Below is a small trained network, with its code and all its weights. Each question gives an input and a class and asks what happens when units are switched off, that is, made to give their printed mean instead of their output.

import numpy as np


def w(rows, s, z=0):
    codes = np.array(rows[::2]) - 128.0
    scale = np.full(codes.shape[1], s)
    scale[-1] = z or s
    return codes * scale


def norm(h):
    return h / np.sqrt((h * h).mean(-1, keepdims=True) + 1e-5)


def f(y):
    return np.maximum(y, 0)


def log_softmax(a):
    a = a - a.max(-1, keepdims=True)
    return a - np.log(np.exp(a).sum(-1, keepdims=True))


def net(x, mask):
    res = np.array(x, float).reshape(1, 8) / 4 @ E
    u = 0
    for l in range(2):
        y = f(norm(res) @ A[l][:, :-1].T + A[l][:, -1])
        res = res + np.where(mask[u : u + 4], y, B[l][:, -1]) @ B[l][:, :-1]
        u += 4
    return log_softmax(norm(res)[-1] @ U[:, :-1].T + U[:, -1])


A, B = {}, {}
E = w([
[227,51,116,138,12,199,253,123,116,50,57],'x0',
[100,133,105,96,175,121,186,159,155,95,168],'x1',
[164,176,156,176,197,153,188,96,50,36,94],'x2',
[194,130,165,109,175,92,234,180,165,215,147],'x3',
[62,163,58,164,197,52,92,2,202,128,110],'x4',
[168,152,70,135,74,176,41,74,154,215,186],'x5',
[132,222,90,133,128,72,187,115,197,175,239],'x6',
[105,52,110,60,179,62,116,162,192,56,52],'x7',
],0.0088)
A[0] = w([
[126,125,146,86,166,90,112,171,99,32,119,5],'0.n1',
[122,149,97,233,218,174,151,126,78,240,73,109],'0.n2',
[93,207,98,171,121,112,151,120,73,214,181,193],'0.n3',
[1,130,151,58,170,99,192,112,227,125,48,180],'0.n4',
],0.0076,0.0031)
B[0] = w([
[119,96,133,210,144,126,180,214,166,110,111,175],'0.n1',
[156,122,159,153,129,142,85,24,110,104,172,193],'0.n2',
[220,168,190,157,99,141,86,118,76,121,144,255],'0.n3',
[195,122,65,93,55,50,95,136,132,2,141,246],'0.n4',
],0.012,0.0061)
A[1] = w([
[49,99,151,127,226,172,225,151,110,13,105,254],'1.n1',
[119,147,124,5,53,123,141,221,209,167,205,172],'1.n2',
[171,181,63,164,119,68,60,89,253,174,176,103],'1.n3',
[102,81,120,128,33,102,109,223,240,239,155,130],'1.n4',
],0.007,0.0026)
B[1] = w([
[250,97,166,124,76,108,90,153,96,254,87,225],'1.n1',
[152,96,103,93,87,185,104,34,1,115,132,238],'1.n2',
[120,71,215,144,195,216,98,29,190,209,94,255],'1.n3',
[109,40,115,126,64,180,163,94,96,122,194,217],'1.n4',
],0.0095,0.0062)
U = w([
[100,34,82,107,75,147,83,22,119,149,161,251],'0',
[108,202,213,180,145,138,101,46,121,182,223,113],'1',
[127,133,82,71,171,18,192,152,180,42,93,218],'2',
[44,162,83,129,151,146,206,155,168,169,119,3],'3',
[79,141,128,154,82,124,104,150,87,121,99,80],'4',
[194,60,188,105,59,186,215,143,48,152,171,231],'5',
[1,175,77,176,157,131,189,195,121,165,132,3],'6',
],0.0099,0.0049)

Each question gives the input, the list of numbers given to net, and the class t.
The units are the neurons (one row each of A and B). Each row of codes is followed by its name. A weight is (code - 128) times the scale printed after its matrix; where a second scale follows, it is the last column's (A, B and U).
mask holds one flag per neuron, layer by layer. A switched-off neuron (its flag False) gives its mean, the last column of its row in B, instead of its output. The means were averaged over made-up inputs and are rounded, as every weight is.
A unit's drop is (log p(t) with every unit on - log p(t) with that unit switched off) / (log p(t) with every unit on - log p(t) with every unit switched off).
The circuit of an input: a set's keep is (log p(t) with only the set's units on - log p(t) with every unit switched off) / (log p(t) with every unit on - log p(t) with every unit switched off). Starting from all 8 units, units are removed one at a time, each time the one whose removal leaves the highest keep (on an exact tie, the one counted first), for as long as the keep stays at least 0.8.
circuit, biggest first: the units of the circuit, biggest drop first
top k neurons: the k neurons with the biggest drops, biggest first
k most important neurons of layer l: the k neurons of layer l with the biggest drops, biggest first
drop when u is switched off: that unit's drop, to one decimal
input [5,8,-8,5,3,-3,4,5], class 0: circuit, biggest first : 1.n2
input [1,4,-8,2,-5,-1,5,1], class 0: circuit, biggest first : 1.n2, 1.n1
input [8,5,-3,4,1,3,6,2], class 0: circuit, biggest first : 0.n3, 1.n2, 1.n1
input [-4,-8,3,3,-4,-1,-2,-7], class 1: 2 most important neurons of layer 0 : 0.n2, 0.n4
input [-2,-2,8,3,-7,-4,4,-8], class 1: 3 most important neurons of layer 0 : 0.n2, 0.n4, 0.n3
input [-2,5,-1,5,-2,4,-4,3], class 0: circuit, biggest first : 0.n3, 1.n1
input [3,-6,4,4,5,-7,8,1], class 2: top 2 neurons : 0.n4, 1.n2
input [-1,4,2,4,-5,-6,-3,7], class 2: 3 most important neurons of layer 0 : 0.n4, 0.n3, 0.n1
input [-1,2,-3,0,1,-1,-4,5], class 2: drop when 0.n3 is switched off : 0.0
input [-2,-1,5,3,-5,-1,-2,-4], class 1: drop when 1.n2 is switched off : 0.1
input [2,4,3,8,2,-8,2,0], class 2: drop when 0.n4 is switched off : 0.8
